Below is a small trained network, with its code and all its weights. Each question gives an input and a target symbol and asks what happens when units are switched off, that is, made to give their printed mean instead of their output.

import numpy as np


def w(rows, s, z=0):
    codes = np.array(rows[::2]) - 128.0
    scale = np.full(codes.shape[1], s)
    scale[-1] = z or s
    return codes * scale


def f(y):
    return np.maximum(y, 0)


def softmax(a):
    e = np.exp(a - a.max(-1, keepdims=True))
    return e / e.sum(-1, keepdims=True)


def log_softmax(a):
    a = a - a.max(-1, keepdims=True)
    return a - np.log(np.exp(a).sum(-1, keepdims=True))


def net(x, mask):
    ids = ['αβδζμσφψ'.index(c) for c in x.split()]
    T = len(ids)
    res = E[ids] + P[:T]
    u = 0
    for l in range(2):
        r = res
        for j in range(2):
            rows = slice(4 * j, 4 * j + 4)
            q, k, v = (r @ M[l][rows].T for M in (Q, K, V))
            z = softmax(np.where(np.tri(T) > 0, q @ k.T / 4**0.5, -1e9)) @ v
            o = O[l][rows]
            res = res + np.where(mask[u + j], z, o[:, -1]) @ o[:, :-1]
        u += 2
        y = f(res @ A[l][:, :-1].T + A[l][:, -1])
        res = res + np.where(mask[u : u + 8], y, B[l][:, -1]) @ B[l][:, :-1]
        u += 8
    return log_softmax(res[-1] @ U[:, :-1].T + U[:, -1])


Q, K, V, O, A, B = {}, {}, {}, {}, {}, {}
E = w([
[162,106,45,133],'α',
[88,61,150,163],'β',
[140,124,110,22],'δ',
[190,127,97,189],'ζ',
[188,125,148,190],'μ',
[85,198,95,107],'σ',
[173,154,187,170],'φ',
[132,254,153,100],'ψ',
],0.014)
P = w([
[222,2,99,80],'0',
[130,94,71,107],'1',
[126,120,70,117],'2',
[112,128,94,134],'3',
[103,143,110,142],'4',
[95,152,124,158],'5',
[90,166,136,170],'6',
[85,177,145,182],'7',
[78,190,152,191],'8',
[81,215,159,200],'9',
[77,217,180,211],'10',
[81,227,199,231],'11',
],0.0077)
Q[0] = w([
[89,148,143,152],'0.h1',
[131,153,119,162],'0.h1',
[116,171,116,170],'0.h1',
[101,151,140,169],'0.h1',
[78,114,127,175],'0.h2',
[223,200,106,121],'0.h2',
[251,59,179,40],'0.h2',
[153,110,140,135],'0.h2',
],0.015)
K[0] = w([
[151,156,102,155],'0.h1',
[113,143,158,134],'0.h1',
[115,168,136,153],'0.h1',
[142,150,138,147],'0.h1',
[47,111,153,82],'0.h2',
[215,106,38,249],'0.h2',
[247,84,88,109],'0.h2',
[122,96,110,116],'0.h2',
],0.013)
V[0] = w([
[86,102,134,116],'0.h1',
[37,112,35,54],'0.h1',
[198,173,123,174],'0.h1',
[102,85,162,98],'0.h1',
[67,107,136,184],'0.h2',
[141,122,127,3],'0.h2',
[127,100,130,21],'0.h2',
[99,83,133,68],'0.h2',
],0.0037)
O[0] = w([
[122,137,158,141,92],'0.h1',
[108,97,190,254,53],'0.h1',
[152,114,73,92,206],'0.h1',
[120,157,170,138,82],'0.h1',
[163,89,128,164,185],'0.h2',
[98,200,77,67,2],'0.h2',
[113,192,83,79,33],'0.h2',
[155,177,92,102,87],'0.h2',
],0.0051,0.00095)
A[0] = w([
[93,47,179,64,88],'0.n1',
[173,120,234,111,103],'0.n2',
[203,210,130,54,2],'0.n3',
[106,120,128,67,164],'0.n4',
[46,144,156,140,79],'0.n5',
[90,130,2,174,11],'0.n6',
[158,32,184,82,18],'0.n7',
[158,219,114,191,74],'0.n8',
],0.0092,0.0051)
B[0] = w([
[153,112,199,106,180],'0.n1',
[147,158,71,139,176],'0.n2',
[130,95,249,136,160],'0.n3',
[133,121,91,134,193],'0.n4',
[87,99,173,140,183],'0.n5',
[133,92,183,133,162],'0.n6',
[150,147,149,73,146],'0.n7',
[97,86,93,160,252],'0.n8',
],0.019,0.0026)
Q[1] = w([
[110,130,64,122],'1.h1',
[226,86,72,144],'1.h1',
[154,164,166,73],'1.h1',
[189,182,127,134],'1.h1',
[252,132,72,73],'1.h2',
[181,196,146,165],'1.h2',
[128,181,220,98],'1.h2',
[69,159,182,73],'1.h2',
],0.034)
K[1] = w([
[165,177,113,107],'1.h1',
[164,99,59,76],'1.h1',
[99,84,200,92],'1.h1',
[175,80,153,79],'1.h1',
[146,104,101,2],'1.h2',
[126,66,139,136],'1.h2',
[25,130,86,154],'1.h2',
[43,168,110,133],'1.h2',
],0.038)
V[1] = w([
[155,99,161,166],'1.h1',
[130,83,156,142],'1.h1',
[90,102,99,108],'1.h1',
[104,145,131,115],'1.h1',
[159,175,190,135],'1.h2',
[98,5,112,114],'1.h2',
[105,114,115,148],'1.h2',
[57,162,168,74],'1.h2',
],0.022)
O[1] = w([
[140,211,168,119,208],'1.h1',
[184,200,151,94,195],'1.h1',
[155,101,92,85,115],'1.h1',
[123,119,89,171,86],'1.h1',
[56,157,203,150,160],'1.h2',
[250,176,101,184,254],'1.h2',
[120,105,103,190,96],'1.h2',
[65,247,45,177,53],'1.h2',
],0.015,0.0093)
A[1] = w([
[200,132,115,150,3],'1.n1',
[197,64,45,178,179],'1.n2',
[119,64,36,205,124],'1.n3',
[209,83,157,185,101],'1.n4',
[172,36,135,183,80],'1.n5',
[115,16,139,143,97],'1.n6',
[197,90,11,169,90],'1.n7',
[150,161,74,156,51],'1.n8',
],0.013)
B[1] = w([
[14,159,160,210,197],'1.n1',
[44,118,110,95,212],'1.n2',
[109,50,135,37,153],'1.n3',
[163,3,50,162,252],'1.n4',
[120,165,42,31,209],'1.n5',
[140,194,255,168,194],'1.n6',
[210,235,187,145,188],'1.n7',
[162,115,178,55,166],'1.n8',
],0.016,0.035)
U = w([
[131,180,130,77,73],'α',
[159,142,193,152,177],'β',
[197,214,164,67,254],'δ',
[102,104,184,76,139],'ζ',
[226,127,205,65,3],'μ',
[101,148,191,17,92],'σ',
[111,111,254,76,75],'φ',
[32,157,189,85,163],'ψ',
],0.0052,0.0063)

Each question gives the input, a string of symbols that net reads in full, and the target symbol t.
The units are the heads (4 rows each of Q, K, V and O) and the neurons (one row each of A and B). Each row of codes is followed by its name. A weight is (code - 128) times the scale printed after its matrix; where a second scale follows, it is the last column's (O, A, B and U).
mask holds one flag per unit, layer by layer, with each layer's heads first. A switched-off unit (its flag False) gives its mean, the last column of its rows in O or B, instead of its output. The means were averaged over made-up inputs and are rounded, as every weight is.
A unit's drop is (log p(t) with every unit on - log p(t) with that unit switched off) / (log p(t) with every unit on - log p(t) with every unit switched off).
The circuit of an input: a set's keep is (log p(t) with only the set's units on - log p(t) with every unit switched off) / (log p(t) with every unit on - log p(t) with every unit switched off). Starting from the 12 units with the biggest drops (on a tie, the unit counted first), units are removed one at a time, each time the one whose removal leaves the highest keep (on an exact tie, the one counted first), for as long as the keep stays at least 0.8.
units of the circuit, in order: the units of the circuit, biggest drop first
most important unit: the unit with the biggest drop
k most important neurons: the k neurons with the biggest drops, biggest first
top k neurons in layer l: the k neurons of layer l with the biggest drops, biggest first
heads that matter: for each layer, one digit per head in row order, 1 if its drop is at least 0.15 and else 0, layers parted by /
input α ψ σ α, target α: 3 most important neurons -> 1.n5, 1.n7, 1.n2
input α δ φ β β β δ ψ δ ψ ψ σ, target ψ: top 2 neurons in layer 1 -> 1.n4, 1.n7
input β ψ β α, target β: top 2 neurons in layer 0 -> 0.n3, 0.n6
input β β β, target β: most important neuron -> 1.n1
input ζ μ β β, target μ: units of the circuit, in order -> 0.n8, 1.n1, 1.h2
input δ α φ ζ μ β ζ ζ ζ μ, target δ: heads that matter -> 01 / 01
input φ σ σ β ζ μ, target φ: units of the circuit, in order -> 1.h2, 0.n2, 1.n6
input μ β δ β μ β α μ ζ β, target μ: units of the circuit, in order -> 0.n8, 1.h2, 1.n4
input α ζ α α β β β φ, target α: 3 most important neurons -> 1.n5, 1.n7, 1.n2
input φ σ β φ δ φ ζ ζ β β β, target β: units of the circuit, in order -> 1.n5, 1.h2
input α β β ζ φ ζ β σ ψ ζ δ ψ, target ψ: units of the circuit, in order -> 1.h2, 0.n3, 0.n8
input δ ζ σ, target σ: units of the circuit, in order -> 1.n5, 1.h1, 1.n3, 1.h2
input φ β β β ζ φ φ β μ β μ, target φ: units of the circuit, in order -> 1.h2, 0.n8, 0.n2
input μ ψ δ δ φ φ, target μ: units of the circuit, in order -> 1.h2, 0.n2
input ζ ζ α ζ β ζ β β δ ψ ζ β, target ψ: units of the circuit, in order -> 1.h2, 0.n5, 0.n8
input ψ ψ δ φ ζ, target ψ: most important neuron -> 0.n3
input δ ψ β μ φ α α σ δ β β, target δ: units of the circuit, in order -> 0.n5, 1.h2
input ζ α σ α, target ζ: 3 most important neurons -> 1.n4, 0.n6, 1.n5
input β β δ ζ β μ α ψ, target ψ: 2 most important neurons -> 0.n8, 0.n3
input δ β β α μ β β δ β, target δ: top 2 neurons in layer 1 -> 1.n8, 1.n4
input α φ β μ σ σ ζ ζ ζ σ, target σ: 2 most important neurons -> 1.n5, 1.n2
input β δ δ ζ β β β σ φ δ μ α, target β: top neuron in layer 1 -> 1.n5
input σ ζ δ ζ, target σ: top 2 neurons in layer 1 -> 1.n2, 1.n3
input α β δ ζ β, target ζ: 4 most important neurons -> 1.n4, 0.n8, 1.n7, 1.n5
input ζ ζ δ α β μ, target ζ: 3 most important neurons -> 1.n4, 1.n5, 1.n1
input μ φ ζ β β β φ ψ ζ ζ, target μ: top 3 neurons in layer 1 -> 1.n1, 1.n2, 1.n4
input σ φ μ δ ζ ζ ζ, target σ: most important unit -> 1.n5
input σ δ φ μ β σ ζ α β δ β μ, target σ: 3 most important neurons -> 1.n5, 1.n2, 1.n3
input φ δ δ, target δ: top 2 neurons in layer 1 -> 1.n7, 1.n4
